Here is a tiny trained network, its code and every weight. The questions are about switching its units off for an input and a class, where a switched-off unit gives its printed mean instead of its output.

import numpy as np


def w(rows, s, z=0):
    codes = np.array(rows[::2]) - 128.0
    scale = np.full(codes.shape[1], s)
    scale[-1] = z or s
    return codes * scale


def norm(h):
    return h / np.sqrt((h * h).mean(-1, keepdims=True) + 1e-5)


def f(y):
    return y / 2 * (1 + np.tanh(0.7978845608 * (y + 0.044715 * y**3)))


def log_softmax(a):
    a = a - a.max(-1, keepdims=True)
    return a - np.log(np.exp(a).sum(-1, keepdims=True))


def net(x, mask):
    res = np.array(x, float).reshape(1, 5) / 4 @ E
    u = 0
    for l in range(4):
        y = f(norm(res) @ A[l][:, :-1].T + A[l][:, -1])
        res = res + np.where(mask[u : u + 4], y, B[l][:, -1]) @ B[l][:, :-1]
        u += 4
    return log_softmax(norm(res)[-1] @ U[:, :-1].T + U[:, -1])


A, B = {}, {}
E = w([
[145,41,170,190,134,82,253,87,180],'x0',
[182,57,165,122,105,173,174,204,197],'x1',
[137,133,120,129,129,128,133,131,126],'x2',
[128,137,125,127,132,125,130,132,129],'x3',
[71,53,73,165,198,113,180,176,70],'x4',
],0.0025)
A[0] = w([
[184,71,178,132,107,80,184,186,161,4],'L0N0',
[107,41,88,126,173,148,166,225,104,114],'L0N1',
[89,127,99,105,137,188,161,193,115,33],'L0N2',
[175,72,174,71,105,220,153,254,186,234],'L0N3',
],0.0034,0.003)
B[0] = w([
[132,96,79,226,74,177,211,5,199,142],'L0N0',
[96,74,69,188,163,46,49,160,40,174],'L0N1',
[188,68,63,222,144,46,150,85,176,114],'L0N2',
[200,137,117,86,34,137,81,174,141,254],'L0N3',
],0.0031,0.0039)
A[1] = w([
[156,145,174,144,116,68,135,1,189,35],'L1N0',
[86,116,166,185,171,54,214,27,123,6],'L1N1',
[114,83,100,119,97,177,112,203,147,121],'L1N2',
[140,186,212,133,87,128,158,11,148,95],'L1N3',
],0.0037,0.0018)
B[1] = w([
[230,69,4,171,156,57,3,221,81,205],'L1N0',
[184,172,206,162,82,33,119,162,31,208],'L1N1',
[157,114,119,162,138,38,99,174,58,171],'L1N2',
[218,67,56,150,238,138,7,163,171,251],'L1N3',
],0.0038,0.0022)
A[2] = w([
[91,149,139,131,130,90,190,171,10,191],'L2N0',
[191,17,110,191,96,148,220,110,237,112],'L2N1',
[197,57,197,178,124,125,252,135,243,56],'L2N2',
[145,119,222,106,131,163,171,93,211,5],'L2N3',
],0.0034,0.0025)
B[2] = w([
[102,91,156,199,186,65,201,61,104,233],'L2N0',
[25,226,120,43,185,180,95,82,86,250],'L2N1',
[65,205,63,122,222,136,32,85,76,199],'L2N2',
[80,185,11,183,151,146,84,142,4,82],'L2N3',
],0.0039,0.0021)
A[3] = w([
[144,165,146,69,160,183,74,103,212,134],'L3N0',
[3,124,63,119,167,156,144,92,76,14],'L3N1',
[142,192,113,110,191,207,105,27,212,3],'L3N2',
[38,86,113,151,186,128,215,134,120,143],'L3N3',
],0.0052,0.0029)
B[3] = w([
[56,105,143,160,138,123,252,101,122,254],'L3N0',
[253,68,170,71,22,188,150,217,251,204],'L3N1',
[37,161,178,236,214,36,152,34,13,191],'L3N2',
[131,231,136,64,93,206,83,98,172,208],'L3N3',
],0.0049,0.0038)
U = w([
[16,225,235,232,237,33,244,3,35,176],'0',
[187,212,209,22,11,246,179,218,237,7],'1',
[240,16,18,211,213,15,16,240,42,200],'2',
],0.0064,0.0015)

Each question gives the input, the list of numbers given to net, and the class t.
The units are the neurons (one row each of A and B). Each row of codes is followed by its name. A weight is (code - 128) times the scale printed after its matrix; where a second scale follows, it is the last column's (A, B and U).
mask holds one flag per neuron, layer by layer. A switched-off neuron (its flag False) gives its mean, the last column of its row in B, instead of its output. The means were averaged over made-up inputs and are rounded, as every weight is.
A unit's drop is (log p(t) with every unit on - log p(t) with that unit switched off) / (log p(t) with every unit on - log p(t) with every unit switched off).
The circuit of an input: a set's keep is (log p(t) with only the set's units on - log p(t) with every unit switched off) / (log p(t) with every unit on - log p(t) with every unit switched off). Starting from the 12 units with the biggest drops (on a tie, the unit counted first), units are removed one at a time, each time the one whose removal leaves the highest keep (on an exact tie, the one counted first), for as long as the keep stays at least 0.8.
units of the circuit, in order: the units of the circuit, biggest drop first
top k neurons: the k neurons with the biggest drops, biggest first
top k neurons in layer l: the k neurons of layer l with the biggest drops, biggest first
drop when u is switched off: that unit's drop, to one decimal
input [-2,-1,2,8,0], class 0: units of the circuit, in order : (L0N3)
input [-4,-2,-4,-8,8], class 1: top 2 neurons in layer 3 : (L3N3 L3N1)
input [-5,-2,4,8,8], class 1: units of the circuit, in order : (L1N0 L3N1)
input [-1,-1,-8,-2,-7], class 0: top 3 neurons : (L3N0 L1N1 L3N1)
input [6,0,2,-3,0], class 2: top 3 neurons : (L1N1 L1N0 L3N0)
input [1,7,-1,2,5], class 1: top 4 neurons : (L1N0 L2N1 L0N0 L1N1)
input [1,3,2,5,4], class 1: top 2 neurons : (L1N0 L1N1)
input [3,1,4,-3,5], class 1: top 2 neurons : (L1N0 L3N3)
input [1,-2,-7,4,-2], class 2: top 2 neurons : (L0N3 L1N0)
input [-4,0,-1,-2,0], class 0: top 3 neurons : (L3N1 L0N1 L1N0)
input [8,2,-5,3,7], class 1: top 2 neurons in layer 2 : (L2N1 L2N2)
input [3,-2,1,8,-6], class 2: drop when L1N0 is switched off : 0.8
input [3,-5,-3,-2,-7], class 2: drop when L1N0 is switched off : 0.6
input [5,-3,7,3,-6], class 2: drop when L1N0 is switched off : 0.2
input [7,4,-8,-6,2], class 1: top neuron : (L3N1)
